Below is a small trained network, with its code and all its weights. Each question gives an input and a class and asks what happens when units are switched off, that is, made to give their printed mean instead of their output.

import numpy as np


def w(rows, s, z=0):
    codes = np.array(rows[::2]) - 128.0
    scale = np.full(codes.shape[1], s)
    scale[-1] = z or s
    return codes * scale


def f(y):
    return np.maximum(y, 0)


def log_softmax(a):
    a = a - a.max(-1, keepdims=True)
    return a - np.log(np.exp(a).sum(-1, keepdims=True))


def net(x, mask):
    res = np.array(x, float).reshape(1, 4) / 4 @ E
    y = f(res @ A[0][:, :-1].T + A[0][:, -1])
    res = res + np.where(mask, y, B[0][:, -1]) @ B[0][:, :-1]
    return log_softmax(res[-1] @ U[:, :-1].T + U[:, -1])


A, B = {}, {}
E = w([
[107,93,59,125,153,113,48],'x0',
[200,136,107,206,162,114,163],'x1',
[151,136,62,96,110,249,182],'x2',
[117,149,120,119,144,120,141],'x3',
],0.014)
A[0] = w([
[110,236,191,130,131,107,234,121],'n0',
[107,134,150,160,112,66,116,4],'n1',
[132,126,223,166,124,32,66,119],'n2',
[191,69,120,177,254,98,196,65],'n3',
[182,67,107,114,169,107,70,124],'n4',
[128,69,210,150,62,121,169,152],'n5',
[213,170,94,200,134,111,145,38],'n6',
[95,99,144,147,143,54,155,11],'n7',
[120,137,199,49,78,105,183,80],'n8',
[62,55,6,121,153,89,58,195],'n9',
],0.0087,0.0034)
B[0] = w([
[188,206,123,160,84,131,165,205],'n0',
[142,30,85,88,54,182,180,171],'n1',
[177,128,49,111,39,148,203,251],'n2',
[85,183,170,62,83,84,39,193],'n3',
[146,156,157,192,116,155,187,171],'n4',
[172,164,180,209,91,80,124,181],'n5',
[117,121,121,22,27,86,41,183],'n6',
[204,36,73,65,83,173,181,170],'n7',
[178,172,144,142,123,79,75,185],'n8',
[254,191,199,213,49,87,129,230],'n9',
],0.0074,0.013)
U = w([
[133,147,118,175,115,121,161,255],'0',
[206,45,51,81,110,213,221,53],'1',
[167,173,204,233,149,116,135,69],'2',
[127,117,208,70,108,101,72,194],'3',
[141,45,212,135,210,95,149,165],'4',
[1,10,167,135,234,96,119,1],'5',
],0.0065,0.0041)

Each question gives the input, the list of numbers given to net, and the class t.
The units are the neurons (one row each of A and B). Each row of codes is followed by its name. A weight is (code - 128) times the scale printed after its matrix; where a second scale follows, it is the last column's (A, B and U).
mask holds one flag per neuron, in row order. A switched-off neuron (its flag False) gives its mean, the last column of its row in B, instead of its output. The means were averaged over made-up inputs and are rounded, as every weight is.
A unit's drop is (log p(t) with every unit on - log p(t) with that unit switched off) / (log p(t) with every unit on - log p(t) with every unit switched off).
The circuit of an input: a set's keep is (log p(t) with only the set's units on - log p(t) with every unit switched off) / (log p(t) with every unit on - log p(t) with every unit switched off). Starting from all 10 units, units are removed one at a time, each time the one whose removal leaves the highest keep (on an exact tie, the one counted first), for as long as the keep stays at least 0.8.
circuit, biggest first: the units of the circuit, biggest drop first
unit that matters most: the unit with the biggest drop
k most important neurons: the k neurons with the biggest drops, biggest first
drop when u is switched off: that unit's drop, to one decimal
input [-2,-2,-7,1], class 1: most important neuron -> n2
input [4,2,-7,6], class 1: 2 most important neurons -> n2, n7
input [5,2,1,2], class 2: circuit, biggest first -> n9, n2
input [8,7,4,0], class 2: 3 most important neurons -> n9, n4, n2
input [3,-8,7,-5], class 3: 3 most important neurons -> n2, n7, n1
input [1,7,-3,-4], class 3: circuit, biggest first -> n3, n6
input [-1,5,-5,-4], class 1: circuit, biggest first -> n2, n7
input [0,5,-8,5], class 1: circuit, biggest first -> n2, n7
input [-6,7,-2,4], class 3: circuit, biggest first -> n6, n3
input [7,3,5,7], class 0: 2 most important neurons -> n5, n8
input [-2,7,-2,3], class 3: circuit, biggest first -> n3, n6
input [-8,1,7,-5], class 2: circuit, biggest first -> n2, n5
input [7,-3,-6,5], class 2: 3 most important neurons -> n9, n4, n6
input [7,-6,4,-2], class 2: most important neuron -> n9
input [-6,-5,-3,-5], class 2: circuit, biggest first -> n5, n6
input [-6,-8,7,4], class 3: 2 most important neurons -> n2, n8
input [-4,-4,5,7], class 0: 3 most important neurons -> n2, n7, n1
input [4,-2,-3,-3], class 2: 3 most important neurons -> n9, n6, n4
input [6,-4,-5,-8], class 0: 2 most important neurons -> n9, n2
input [-8,6,5,-1], class 2: unit that matters most -> n0
input [8,0,4,-1], class 2: 2 most important neurons -> n9, n2
input [1,8,-8,4], class 1: 2 most important neurons -> n2, n7
input [2,-1,-4,-3], class 1: 2 most important neurons -> n2, n3
input [8,6,1,-6], class 2: 2 most important neurons -> n9, n4
input [-4,8,5,5], class 3: drop when n2 is switched off -> 0.1
input [1,-6,-8,-2], class 1: drop when n2 is switched off -> 0.4
input [-4,4,-5,-1], class 1: drop when n9 is switched off -> 0.2
input [-7,1,5,3], class 2: unit that matters most -> n2
input [3,7,2,5], class 3: drop when n9 is switched off -> 0.0
